Levels
[25,-332,74,67,42,-34,80,-245,188,181,95,-160,115,-242,-80,250,-164,231,-243,-152,182,-463,-179,235,157,160,-50,355,156,-15,409,32,52,47,33,-5,-47,-40,159,-64,-8,-130,59,-278,-64,163,261,-217]
23
[-99,206,236,-67,74,298,-202,147,101,-303,41,62,119,199,3,-208,59,-166,30,-80,-122,155,21,155,-412,-113,91,-610,-266,74,-95,-139,282,-141,-200,-705,10,253,192,9,438,192,10,108,49,-281,-45,120]
7
[-142,-415,16,37,94,-108,130,-283,-84,112,99,-178,61,-131,10,169,-38,18,-82,-212,194,-340,3,81,125,69,-196,177,124,-54,491,125,25,-64,45,28,92,-139,151,-180,37,-75,-41,-202,-161,186,266,-173]
20
[26,154,346,78,-33,155,-68,154,201,-192,287,-43,81,162,-10,-153,106,-135,40,-109,-60,358,-167,337,-463,-74,161,-420,-146,-30,-209,-62,306,-28,-118,-376,-111,253,139,33,393,334,50,64,290,-203,87,133]
3
[-285,-9,-58,83,140,-358,-134,-57,-217,-133,-174,-185,57,62,-97,152,377,41,86,196,88,-68,-21,-254,-10,-215,129,-245,-36,81,423,-20,-68,25,-165,84,-179,9,-350,-7,248,-110,-104,-22,-393,-5,295,65]
13
[-345,-70,-209,98,89,-568,27,-91,-395,133,-100,-107,7,235,58,-27,399,26,171,261,156,-184,-170,-293,-120,-89,84,21,-136,-161,326,10,-142,137,-83,120,-249,-122,-371,264,239,-203,36,-323,-226,-41,310,-103]
26
[-128,-11,-173,53,-183,-270,298,-174,-262,51,-165,-482,197,34,275,282,196,74,-116,302,89,-236,127,-361,177,-276,245,273,70,109,161,23,-513,-17,23,476,137,-241,-359,-20,-172,163,318,-300,-83,214,57,167]
19
[-326,-189,-358,59,-4,-432,-5,-63,-279,126,-268,-281,270,97,84,183,271,126,-44,349,21,-460,44,-337,-19,-206,271,309,131,8,414,-146,-104,255,-109,167,-473,-136,-512,254,53,-403,194,-385,-252,-55,154,-182]
20
[-125,-335,-50,135,-133,-253,217,-433,-186,323,130,-290,76,-47,-90,-47,-224,236,-22,46,222,-469,-148,160,5,176,-20,335,12,-126,463,170,-67,131,237,167,46,-64,327,38,-22,-64,21,-339,140,242,427,-219]
24
[69,31,293,99,-71,312,-34,282,171,-358,167,-234,278,9,-174,53,27,-1,-102,-173,-114,182,50,215,-524,-113,239,-338,109,137,-127,-97,387,117,-207,-183,-205,275,-27,-82,268,240,155,228,162,-216,25,156]
11
[7,-384,20,-5,97,70,20,-197,108,60,2,-123,192,-212,-68,248,-175,146,-216,-224,139,-530,-45,109,204,132,-117,334,193,60,451,-58,66,8,-42,-159,-66,-74,159,-63,55,-255,53,-254,-225,125,185,-272]
21
[-176,-193,-74,170,215,-543,43,100,7,165,111,-96,6,-55,37,401,463,94,0,102,139,-49,-208,0,-33,-225,61,222,118,-107,339,-3,42,153,-105,244,-408,-117,-641,57,164,-168,82,-349,-198,-120,205,-99]
16
[332,-54,489,124,160,11,-161,-50,402,-273,141,129,-161,-206,-222,106,-61,83,-124,-340,298,40,-507,176,119,275,-249,-17,24,69,61,-64,54,-74,-145,-165,203,107,338,103,300,54,-4,86,-226,225,239,67]
4
[-50,129,99,16,-118,252,111,81,105,-125,110,-331,369,-119,23,85,-33,43,-219,-132,-131,-16,102,155,-531,-93,388,-226,-25,-18,-255,-28,79,3,-156,-140,43,168,-98,-179,105,515,349,14,229,-241,-96,322]
26
[-145,-120,-70,25,-284,231,290,137,-196,29,185,-493,416,260,177,-39,-9,-62,-4,107,-207,-78,306,120,-414,-255,338,73,132,5,-33,-31,159,120,37,-56,-309,10,-120,-28,44,155,280,-201,406,-156,-7,-107]
22
[-16,241,238,-10,-66,265,-148,153,273,-281,1,-99,115,96,58,-132,7,-81,-127,40,-135,137,-23,154,-430,-137,223,-425,-114,73,-230,-123,200,-81,-159,-444,29,236,112,46,230,294,209,143,179,-166,-160,261]
8
[48,63,311,85,123,-159,-106,-255,157,-280,-39,-97,-215,-283,-114,81,-11,21,-78,-161,265,39,-245,-81,86,85,-188,-258,-78,32,114,129,-266,-285,-60,46,630,13,249,-171,136,396,28,221,-329,322,122,447]
10
[-23,304,208,-204,-215,536,-80,-159,-337,-594,-393,-183,265,550,140,-313,25,-271,55,118,-30,-18,284,-424,244,-117,141,-661,-304,533,112,-221,-258,-284,-222,-468,285,103,520,71,283,34,-128,195,-204,214,176,50]
2
[-79,-119,133,20,200,-147,-63,-229,16,-218,-28,-177,-100,-314,-34,189,17,-62,-17,-226,191,-88,-21,-143,183,-20,-239,-107,50,-2,277,118,-272,-350,-58,-9,506,-124,72,-303,137,282,13,90,-476,263,70,308]
15
[-208,-10,-113,122,171,-615,-67,0,-15,147,-79,77,-92,46,77,132,348,97,9,260,168,-154,-316,-114,-98,-142,31,116,-132,-94,249,-53,-66,141,-91,39,-205,-66,-384,306,198,-216,166,-364,-163,-122,105,-22]
12
[291,-20,442,213,-55,-5,-14,-229,225,-84,211,-191,-119,-135,-373,94,-195,334,-23,-31,276,-45,-413,294,255,187,-57,23,3,155,317,79,-66,-15,127,89,170,163,434,-33,177,108,-186,27,-27,384,545,-17]
8
[-99,206,42,124,301,-577,-272,-142,-70,14,-12,273,-10,-120,-274,34,229,190,153,11,230,-78,-516,-37,-137,89,84,-200,-446,-77,170,-166,-157,83,-198,-308,-46,167,-123,272,598,-23,-34,-299,-365,-261,359,122]
3
[184,-109,312,122,199,-80,-164,-214,383,72,161,204,-78,-310,-348,127,-246,340,-158,-222,280,-313,-507,421,70,301,-176,67,-141,38,350,-40,158,48,-6,-345,92,201,432,67,290,-124,-78,-188,-103,33,345,-130]
9
[-56,-21,131,93,50,-222,17,-157,-14,-336,-192,-203,63,-287,-27,228,142,-11,-247,-189,222,-50,-48,-306,-170,-1,7,-201,39,82,29,70,-226,-41,-232,344,456,-20,-89,-130,-3,347,264,218,-309,152,0,522]
13
[211,19,427,131,103,-59,-112,-231,327,-67,169,-15,-262,-147,-222,75,-107,196,-17,-67,279,-6,-451,270,312,159,-204,-58,-86,66,292,75,-91,-194,80,-127,294,92,410,-46,226,116,-190,-6,-149,348,394,29]
7
[-284,-15,-114,-63,-209,184,102,4,-111,-57,-14,-574,230,201,306,-78,39,-181,21,267,-257,-45,391,-48,-170,-379,282,-82,152,-22,50,21,-50,-209,63,-142,-62,-82,-132,-172,-11,272,195,-49,140,54,-137,101]
21
[-88,137,82,130,264,-513,-99,31,-16,46,13,260,-99,65,-61,156,415,120,51,93,244,18,-443,-34,-97,-58,7,-156,-348,-22,178,-93,-43,115,-185,-106,-121,66,-296,258,397,-109,4,-313,-213,-215,265,12]
8
[250,-141,426,218,77,-103,-112,-175,282,-80,237,-3,-165,-199,-401,33,-180,263,-29,-195,312,-70,-510,331,70,298,-194,39,22,22,295,51,127,51,45,-50,98,165,440,69,273,-13,-146,30,-86,262,476,-62]
7
[295,-119,247,224,-110,-251,63,-100,437,71,105,70,-80,-240,-68,7,-269,272,-354,-92,297,-263,-582,247,-297,319,-71,435,41,-85,-142,-29,74,299,20,130,162,79,334,440,-40,13,496,-198,303,111,-19,95]
8
[-138,-138,-109,-204,-45,240,363,-56,-519,-209,-181,-56,341,304,436,-15,77,-341,-81,-251,78,-295,381,-442,-55,-83,-142,-68,-191,181,-1,-92,-246,-142,-197,-221,385,-244,109,19,65,34,338,-262,-110,-61,-180,-32]
22
[-249,54,-14,72,333,-584,-392,-146,-30,14,-103,340,-10,16,-198,-74,303,47,133,27,187,-136,-477,-23,-158,87,40,-245,-350,-90,337,-189,98,136,-261,-411,-316,164,-78,356,604,-306,-122,-263,-369,-279,352,-70]
1
[-143,-32,-14,-66,-137,423,129,157,-135,-201,11,-336,540,133,70,40,13,-78,-151,-129,-208,-136,350,26,-470,-167,360,-238,36,124,-70,-140,230,82,-217,-282,-224,132,-103,-124,155,171,248,-21,157,-300,-60,22]
24
[-66,-154,-39,-139,-141,183,383,9,-168,-158,-190,-202,185,288,629,145,184,-338,-270,-38,61,-176,322,-364,94,-240,-82,123,75,195,-23,-29,-223,-152,-127,103,291,-324,-62,19,-226,41,435,-216,46,145,-307,20]
18
[-342,-223,-381,104,-61,-547,136,-85,-388,182,-213,-274,271,123,135,138,293,94,-46,311,80,-421,24,-355,-192,-172,253,341,80,-67,312,-80,-120,342,-80,328,-390,-164,-503,303,-1,-312,301,-422,-106,-85,134,-123]
20
[239,71,456,102,280,-185,-133,32,336,-422,96,93,-371,-294,-27,164,149,-122,-36,-356,305,291,-427,-107,84,97,-398,-154,10,-45,-148,61,-240,-356,-187,-12,621,-65,56,-58,264,415,148,237,-444,279,-59,484]
8
[191,-2,234,101,-86,-180,11,-110,434,67,31,26,-291,16,205,-80,-124,71,-202,160,216,-134,-466,147,74,96,-173,313,-2,-53,-37,12,-99,-49,110,-43,254,-70,322,360,-55,1,328,-210,196,304,-88,42]
8
[7,-22,156,32,133,86,76,259,-165,-335,42,-169,197,145,-17,281,425,-87,26,-195,62,120,22,-217,-39,-131,72,-208,78,147,81,-94,7,-17,-337,28,-211,-26,-424,-74,308,30,16,22,-333,-76,211,-12]
26
[1,-340,23,83,-97,-205,251,-43,32,45,56,-111,-39,65,298,-8,-16,-121,-164,-64,188,-206,-99,-42,-154,19,-222,405,182,-96,45,67,21,85,43,190,134,-225,107,239,-127,-75,430,-234,179,175,-143,-52]
15
[-47,100,44,168,229,-597,-129,13,114,197,45,328,-94,37,-74,102,315,218,-13,150,248,-104,-601,92,-181,39,53,54,-331,-109,138,-149,43,262,-139,-152,-272,102,-241,456,378,-234,104,-455,-63,-265,252,-91]
6
[-40,9,55,-54,-92,416,-68,217,253,-291,-97,-307,466,-87,47,179,-53,-6,-335,-70,-241,-157,269,84,-401,-216,372,-151,196,205,-93,-215,278,61,-259,-293,-226,175,-147,-99,60,123,361,83,83,-252,-259,153]
15
[145,-61,239,15,166,-68,-33,-85,242,-241,-38,49,-127,-265,39,171,-46,-27,-182,-274,239,-124,-225,-83,104,94,-292,49,9,60,34,-3,-188,-215,-133,-92,491,-86,163,-13,108,161,244,3,-302,188,-107,250]
12
[-42,224,237,39,-161,250,8,113,130,-173,180,-435,33,199,60,-60,50,-49,105,260,-183,280,116,218,-112,-352,245,-347,-4,108,-3,45,24,-246,80,-207,-4,130,15,-206,176,410,-11,104,217,63,55,174]
11
[8,82,224,72,-145,243,-175,234,280,-392,8,-421,88,62,-34,-82,0,-67,-51,136,-194,173,64,64,-315,-215,230,-222,279,86,-107,-79,213,-66,-103,-159,-161,157,-36,-3,139,216,185,321,68,67,-119,232]
11
[-47,-118,152,34,11,-52,-37,-346,165,31,-91,-81,-60,-87,-31,59,-125,140,-202,35,210,-327,-160,119,195,77,-96,-33,-62,118,438,78,-26,-80,53,-71,233,26,387,-44,-7,-65,-54,-89,-70,261,232,-36]
12
[-205,52,115,35,-140,150,-24,93,28,-177,44,-248,148,222,69,-203,58,-132,-29,106,-144,121,138,142,-534,-203,222,-422,-37,19,-33,9,309,19,-61,-237,-98,183,88,-14,160,219,123,139,294,-143,-36,143]
11
[-388,-227,-350,112,31,-594,113,-94,-479,237,-75,-235,153,204,76,87,338,66,176,329,90,-309,12,-267,-69,-225,136,248,-3,-96,479,-20,-111,226,10,200,-404,-176,-461,220,155,-331,73,-468,-166,-79,291,-237]
18
[28,284,235,-173,9,351,-95,-41,-103,-629,-354,-76,37,184,179,-83,70,-264,-53,-63,52,36,173,-464,169,-123,-96,-552,-218,368,-59,-126,-357,-426,-264,-362,625,-15,265,-63,200,264,101,268,-404,203,-146,367]
9
[142,124,168,56,-325,380,153,224,72,-439,2,-703,358,-14,62,183,-29,-14,-142,91,-202,128,306,-122,-179,-330,399,-32,343,266,-244,-88,-148,-78,-91,204,37,40,-214,-183,-48,473,402,231,103,129,-167,378]
15
[176,-60,406,174,64,-226,-74,-332,278,8,239,43,-219,-164,-199,-29,-112,127,-6,-177,337,19,-552,314,148,272,-187,1,-113,-47,222,98,-48,-90,74,-42,265,98,503,52,258,152,-121,-68,-16,299,436,45]
2
[147,-102,258,100,17,-95,5,-214,430,179,157,-123,-247,-100,9,180,-122,225,-116,155,202,-187,-350,348,449,0,-154,285,72,59,411,99,-82,-172,211,-32,106,-48,265,-20,-9,-56,-63,-247,26,378,246,-160]
12
[-318,-35,-57,-1,-293,159,200,-9,-40,-31,20,-685,247,175,366,22,148,-186,-123,270,-240,80,415,15,-289,-431,396,-156,228,-31,2,124,28,-132,55,161,-66,-58,-224,-285,-182,429,225,52,316,84,-118,223]
20
[95,222,235,-1,-214,397,-5,223,285,-257,-4,-274,218,205,111,17,16,9,-200,185,-171,88,63,156,-229,-245,343,-233,28,253,-158,-156,164,-3,-117,-243,-151,196,13,47,82,179,231,64,293,-76,-111,103]
10
[-178,-52,-171,-39,29,-76,-53,54,-117,-160,-325,-319,272,94,135,302,326,24,-125,231,-34,-300,134,-411,190,-261,255,109,197,183,289,-200,-177,18,-251,58,-333,-128,-518,74,61,-250,145,-157,-423,47,58,-62]
22
[31,62,90,-178,-31,341,140,41,-162,-369,-223,-18,175,264,326,-2,31,-250,-114,-103,44,-152,239,-325,99,-141,-125,-189,-161,335,-12,-150,-207,-232,-202,-337,378,-112,191,47,101,25,263,-81,-145,33,-217,52]
13
[-29,220,360,47,-45,261,-173,59,92,-371,144,-186,141,126,-146,-174,72,-118,81,-88,-95,341,-28,195,-362,-90,229,-646,-134,83,-93,-61,216,-124,-156,-385,-13,307,202,-117,427,399,-104,283,75,-94,195,245]
3

Stage of each row
[118,202,-34,-139,228,99,82,232,182,65,-40,37,-14,104,206,130,-54,-1,-138,45,18,359,-88,-147,-69,-289,36,37,195,-51,-163,5,-131,-97,33,72,47,153,-150,97,-96,-40,114,215,-289,53,-68,-102]
16
[-82,-224,-211,-134,65,-14,-106,-136,-136,135,210,47,255,-106,75,57,-142,321,-63,62,-52,176,-229,142,9,3,-117,-113,-8,-116,140,135,-98,-97,213,-211,-253,117,54,39,-74,191,144,-272,-12,73,35,155]
21
[34,-245,-521,133,222,-172,-242,-184,107,248,-245,-227,325,-187,-24,16,-176,114,-365,185,170,104,-219,-125,-262,-62,-212,7,-312,202,147,148,176,288,-156,-4,392,-17,-139,31,101,118,-60,-286,181,118,508,-50]
8
[42,-344,-147,-42,-156,-66,-122,-83,-239,231,23,91,261,-88,-218,92,-252,202,61,1,-79,-69,53,-29,-77,-43,-133,-81,-121,-86,-18,151,-9,143,-11,-56,64,91,-84,-59,-43,185,121,-216,43,37,229,143]
31
[49,-42,-86,150,-37,-153,-108,-62,23,92,-133,50,-52,12,-271,85,-88,208,-95,108,95,31,-97,-26,-18,-96,-168,-12,-133,70,25,49,-70,168,102,35,9,35,-101,39,-19,96,65,-84,22,94,-35,174]
15
[125,32,17,-55,-3,-150,28,-75,-4,32,95,-4,-99,-112,-90,7,69,-95,-6,15,-3,174,-29,2,-23,85,-45,-95,66,43,13,-43,-17,24,51,-29,-65,-2,19,52,27,211,30,96,-87,-217,-167,-54]
25
[52,-220,-288,36,76,-79,-105,-32,-12,130,-82,-69,218,2,-68,55,-9,98,3,82,54,58,-81,-22,-95,-51,-17,19,-88,83,3,92,138,74,-32,23,188,9,-5,94,19,20,-5,-70,17,-3,234,-42]
6
[114,106,-22,-120,204,-180,-40,120,8,-98,10,25,-263,-145,-298,263,186,-121,-72,91,-81,141,-24,-41,154,-89,-1,99,102,49,-137,67,208,-88,-18,192,-108,66,-239,39,-46,210,68,110,-192,-240,-349,234]
9
[153,13,162,-56,-8,-87,90,-140,-16,135,66,-301,163,101,331,-146,259,-94,-51,-88,41,101,-179,15,-141,-18,130,86,356,156,265,-25,-181,98,-21,-313,-7,-221,48,43,-85,-6,26,239,-164,-293,-71,-612]
9
[59,-100,74,116,-126,-31,-1,-51,94,93,42,111,-79,179,-96,-47,23,308,65,144,208,-37,23,157,62,48,-53,7,177,115,94,23,-115,106,197,-6,14,27,-52,58,-4,-1,90,26,-138,-75,-1,65]
31
[138,177,72,-171,226,-50,74,235,105,10,-47,4,-341,-82,-212,315,241,-78,-159,28,-23,107,68,29,145,-164,75,220,214,24,-198,112,284,-118,-122,164,-1,148,-410,-51,-104,178,195,149,-271,-335,-366,214]
25
[96,-548,-165,243,-35,186,-17,-114,-273,8,-136,-191,283,186,-240,103,105,380,98,-75,3,-198,111,28,-267,-44,35,-186,-363,-76,-209,-106,-145,-145,-91,1,-48,-208,227,211,54,-187,-69,-119,178,182,47,-126]
1
[77,-408,3,14,-315,-110,-99,-54,-433,207,15,166,253,-42,-465,177,-266,124,200,-108,-206,-132,200,-109,-74,-133,-59,-115,-148,-134,-184,96,-140,130,-40,-52,-51,49,-27,-64,-55,207,110,-121,57,58,9,137]
30
[101,79,227,-5,65,-26,164,-57,-4,150,-22,-354,138,128,405,-103,347,-112,-124,-105,71,63,-180,-3,-203,-91,206,160,407,153,243,28,-156,85,-54,-277,14,-136,0,36,-127,-83,62,334,-140,-267,-118,-656]
8
[16,-413,-191,197,90,121,-39,-85,-163,53,-114,-180,263,125,-103,99,118,351,-55,13,58,-105,-20,55,-208,-70,36,-74,-210,-8,-72,18,-72,-97,-39,-26,-20,-99,115,162,22,-130,-19,-109,128,138,62,-87]
4
[71,-425,-119,327,165,244,40,-79,-82,-26,-195,-310,176,231,-96,106,251,397,-130,2,157,-140,68,56,-308,-84,97,-101,-232,52,-179,-126,-162,-186,-109,31,-37,-195,147,255,77,-275,-89,-18,126,175,-52,-210]
1
[39,157,51,-163,388,-4,60,227,48,-63,-21,3,-378,-171,-150,325,301,-29,-281,49,-10,130,34,58,126,-160,79,184,178,-26,-199,110,230,-257,-50,155,-122,202,-381,-50,-76,185,170,107,-216,-286,-456,271]
26
[-14,-193,117,252,62,140,-5,-77,-181,48,-141,-161,-47,56,-156,97,133,336,-128,-101,109,-156,104,-1,-300,-112,-16,-107,-177,21,-165,-173,-263,-105,62,-33,-188,34,119,141,-37,-117,-15,-51,152,224,-230,-23]
24
[35,-438,-27,286,100,216,-11,-117,-272,-6,-161,-275,210,164,-152,138,181,432,-146,-75,31,-202,45,3,-326,-140,32,-134,-275,-45,-151,-99,-295,-168,-66,-54,-184,-186,146,184,-6,-200,-47,-92,175,247,-134,-153]
6
[134,-77,202,89,-65,-61,112,-198,-70,227,-43,-358,298,161,277,-91,165,51,-252,-88,43,36,-229,-11,-220,-139,93,93,279,115,324,84,-365,210,-103,-403,-40,-284,-63,-30,-109,-2,105,184,-83,-163,-95,-647]
11
[94,-233,-192,146,-53,-269,-40,-200,23,-97,252,-7,125,-60,-386,111,-7,-66,130,260,-33,244,-53,21,46,222,-21,-253,44,205,-19,4,28,53,59,172,-247,-70,214,330,167,234,-102,95,-45,-76,-199,101]
3
[75,119,-57,-126,164,-13,-20,94,38,3,-23,34,-69,-28,83,72,-1,31,-60,53,-8,198,-134,-88,-16,-132,-71,2,57,-59,-35,15,-46,-52,110,56,-20,98,-96,58,-85,39,77,69,-157,-4,-39,19]
12
[152,-99,211,29,-105,-29,147,-123,-77,209,17,-350,309,211,264,-53,228,-9,-55,-107,-1,0,-142,8,-186,-105,187,122,380,135,240,75,-220,159,-125,-317,-23,-234,-7,41,-139,-54,99,259,-145,-224,-81,-637]
8
[70,-230,-74,-30,-143,-142,-147,-56,-266,229,-29,34,237,-49,-270,149,-214,98,49,-112,-138,26,16,-121,-90,-220,-64,-13,-106,-29,-99,45,-119,113,-23,-150,-32,29,-37,-31,-98,167,80,-141,14,89,4,26]
17
[95,-63,-113,-138,-55,-211,-101,-22,-84,-14,163,314,-132,-109,-207,-58,-66,-50,208,40,-13,238,39,32,158,91,-73,-141,-34,-52,-70,-82,-42,-73,240,-28,-1,29,101,-1,108,251,-20,2,-123,-212,-59,119]
27
[43,-140,-243,132,40,-71,-125,-106,161,290,-197,-88,152,-35,20,-45,-178,198,-213,147,253,9,-63,-42,-207,-45,-173,37,-89,189,120,94,69,307,-41,4,376,90,-171,-2,36,41,34,-161,55,73,433,-29]
29
[37,-213,-6,172,11,44,-98,-70,-199,99,-186,-90,49,51,-222,124,-14,345,-142,-85,33,-114,9,-52,-203,-207,-104,-50,-258,-35,-111,-69,-244,-10,26,-82,-94,-39,-9,40,-66,-35,34,-157,117,219,-106,34]
16
[82,140,-2,-134,157,-144,-49,77,-29,-29,-22,34,-209,-135,-110,127,109,-74,-74,14,-49,146,-87,-62,64,-105,-54,60,45,-18,-49,20,57,-51,73,49,-66,74,-156,-10,-73,163,71,67,-135,-157,-221,101]
13
[147,27,-63,-84,135,135,67,141,120,24,19,8,147,209,240,41,-71,61,-3,70,13,309,-80,-141,-103,-210,50,-56,187,-42,-119,-42,-243,-90,60,56,32,9,5,185,-50,-129,35,223,-279,93,49,-235]
9
[150,81,-124,-145,161,153,95,185,187,96,39,30,128,118,179,155,-175,52,-91,67,-25,401,-57,-140,-114,-230,2,-86,136,-84,-207,1,-138,-96,-15,89,22,138,-78,165,-66,-13,117,148,-277,117,18,-74]
20
[58,-601,-263,8,-348,-132,-108,-26,-526,163,37,185,516,27,-526,220,-260,67,463,-98,-323,-77,131,-96,-26,-106,54,-157,-275,-206,-248,172,40,47,-63,5,-18,14,175,65,-17,144,60,-117,125,91,150,117]
2
[108,-161,-132,-52,27,-41,26,65,-66,-54,48,10,-9,45,-221,154,206,38,214,50,-60,23,17,88,91,46,83,1,14,-20,-120,61,239,-125,0,138,-33,-4,23,144,-9,41,46,78,-98,-205,-99,93]
3
[128,142,176,-55,66,21,154,-39,54,187,-9,-295,123,73,380,-47,150,-66,-194,-110,37,179,-176,-64,-244,-134,86,57,298,76,150,-15,-217,79,-58,-251,-22,-53,-26,46,-138,-16,100,243,-147,-128,-109,-525]
17
[43,131,-12,-124,235,-203,-168,9,-2,-135,91,95,-343,-143,-57,-52,222,-75,57,22,90,201,-35,15,115,15,-19,20,88,136,-49,-224,-8,-194,292,-12,-99,34,89,81,42,105,-129,53,-153,-195,-249,44]
11
[109,-25,81,-34,6,13,101,-70,-16,233,-52,-236,151,-21,230,-28,57,-19,-162,-64,44,24,-66,-52,-248,-52,12,37,169,48,133,74,-64,163,-122,-149,118,0,-117,-26,-89,46,117,109,-54,-148,93,-354]
28
[138,7,251,30,-92,-55,175,-155,-55,242,16,-342,199,108,228,-40,205,-12,-195,-152,5,66,-167,28,-208,-94,119,76,300,96,245,52,-257,157,-118,-388,-98,-185,-30,-17,-136,60,143,209,-88,-229,-214,-568]
19
[64,56,0,-64,215,-97,-7,160,-20,-46,-57,-4,-184,-52,-210,256,226,-39,-86,56,-38,76,-16,-19,96,-165,76,158,126,35,-138,101,167,-107,-22,146,-64,93,-231,30,-77,97,91,130,-163,-178,-305,150]
8
[177,-89,288,39,-98,52,228,-144,-82,254,-1,-386,235,95,271,-59,204,-15,-211,-139,19,-60,-33,-6,-311,-29,114,32,307,70,217,75,-233,193,-232,-301,24,-181,-94,-44,-101,21,141,243,-79,-269,-64,-627]
32
[136,242,95,-190,270,-149,6,261,132,35,-50,12,-320,-45,-201,331,230,-118,-222,24,-21,202,3,-13,217,-317,123,342,337,114,-171,115,198,-98,-99,64,-18,111,-472,-82,-134,188,180,180,-363,-331,-456,146]
16
[163,-161,0,34,-200,-263,-51,-162,-165,48,133,36,22,-225,-518,188,-191,-133,58,71,-172,72,109,-145,-55,100,-167,-240,-71,46,-114,20,-17,202,-81,153,-174,17,-30,91,46,378,25,6,-2,-74,-187,197]
29
[111,102,-61,6,45,4,-13,47,266,137,-33,15,22,188,134,2,-106,189,-69,135,171,232,-134,-26,-32,-153,-68,42,183,121,37,-9,-137,101,123,4,96,58,-93,127,-66,-57,82,74,-232,77,90,-71]
16
[142,-159,-178,27,-13,-286,-49,-126,-36,-155,236,38,-27,-141,-450,144,74,-166,178,183,-108,230,1,1,105,221,-26,-226,-17,124,-103,-33,137,-32,34,206,-222,-71,169,266,153,284,-100,99,-72,-200,-266,163]
4
[17,-271,2,38,122,230,3,-89,-163,84,7,-181,135,-20,89,63,32,361,-169,-36,38,-109,40,24,-284,-24,-81,-146,-86,-83,-42,-39,-191,-114,-3,-60,-129,38,16,83,-56,-49,56,-142,56,133,36,-50]
32
[5,-242,-275,-9,110,-26,-93,-71,-48,79,29,-70,239,-13,30,35,7,168,13,96,29,85,-137,39,-74,4,-25,-41,-46,28,54,86,72,-23,60,-16,29,23,67,130,1,22,8,-105,7,21,184,-18]
6
[133,1,133,-56,-31,-74,82,-69,-43,67,92,-42,-65,-31,73,-92,155,-65,4,-37,44,77,13,34,-67,90,19,-53,173,33,88,-41,-101,33,44,-121,4,-52,18,-8,12,119,39,169,-111,-291,-100,-247]
31
[13,-126,-6,109,-31,-86,-36,30,-144,29,-61,19,26,54,-220,116,84,69,142,14,-5,-41,21,-43,-55,-89,49,6,4,52,-102,23,2,21,83,90,-47,85,63,131,-48,-20,10,92,8,37,-100,39]
7
[77,130,-93,-140,112,-344,-174,-19,-28,-110,109,257,-322,-199,-204,-68,85,-158,83,47,25,307,-78,4,212,50,-86,-46,-25,51,-14,-142,-13,-103,299,-48,-52,0,75,-8,103,274,-89,36,-129,-264,-233,112]
14
[164,-9,206,-74,-111,4,141,-115,-115,208,5,-321,288,135,379,-110,144,-51,-22,-163,-57,24,-187,-65,-238,-94,93,57,297,19,254,39,-245,166,-78,-319,-4,-187,17,9,-180,-47,114,225,-122,-179,23,-641]
10
[87,-16,76,-38,-1,-66,41,-84,-39,86,44,-63,-53,-55,52,-50,122,17,-43,-15,54,48,-41,52,-68,63,-24,-25,114,30,106,-3,-55,43,57,-109,-17,-15,-26,-7,-18,120,67,70,-68,-216,-72,-147]
28
[111,133,-75,-175,107,-215,-108,37,5,-26,56,143,-248,-148,-132,15,69,-105,50,-6,-4,245,-52,-18,121,-18,-73,-5,-4,17,-63,-101,53,-84,165,-23,-9,41,-14,1,13,209,-9,24,-147,-216,-168,88]
16
[6,-251,-102,-112,-75,-34,-79,-93,-211,94,172,115,143,-141,-132,79,-169,192,81,54,-104,14,-11,38,-10,72,-149,-165,-44,-133,18,110,-31,5,118,-14,-146,128,-6,14,-43,216,121,-176,-10,-1,71,218]
31
[-56,64,75,166,12,-126,-97,20,5,62,-95,88,-149,49,-153,45,0,164,6,62,153,28,-42,-36,-40,-146,-49,42,58,146,-33,-56,-148,79,264,41,-80,189,22,109,-65,-25,13,52,-14,160,-158,120]
15
[161,73,-2,-216,57,-56,-52,17,-17,23,57,-91,-55,-51,88,11,89,-67,129,-44,-57,89,-62,-71,-33,-19,-46,21,129,35,-4,-86,73,-12,48,7,5,1,-15,88,-115,44,18,58,-185,-160,13,-105]
10
[139,149,-4,-87,100,125,94,167,105,48,-55,31,65,155,232,54,-118,29,-36,33,-10,286,-106,-198,-142,-238,-24,-68,118,-108,-113,-22,-250,-21,68,79,34,85,-45,132,-102,-98,91,228,-229,140,32,-180]
13
[19,5,39,105,22,-81,-8,7,44,97,-44,11,-112,17,-161,94,55,112,-47,51,120,50,17,24,-49,-70,-7,29,77,129,-56,-8,-16,50,92,39,-33,133,-45,86,-29,53,58,59,-46,-9,-159,80]
24
[135,-168,-87,-76,-171,-222,-98,-80,-187,93,118,146,66,-192,-382,118,-235,-106,156,16,-159,118,103,-132,-18,35,-135,-187,-87,-23,-137,8,1,124,1,75,-45,70,3,38,33,320,24,-42,-32,-66,-22,165]
28
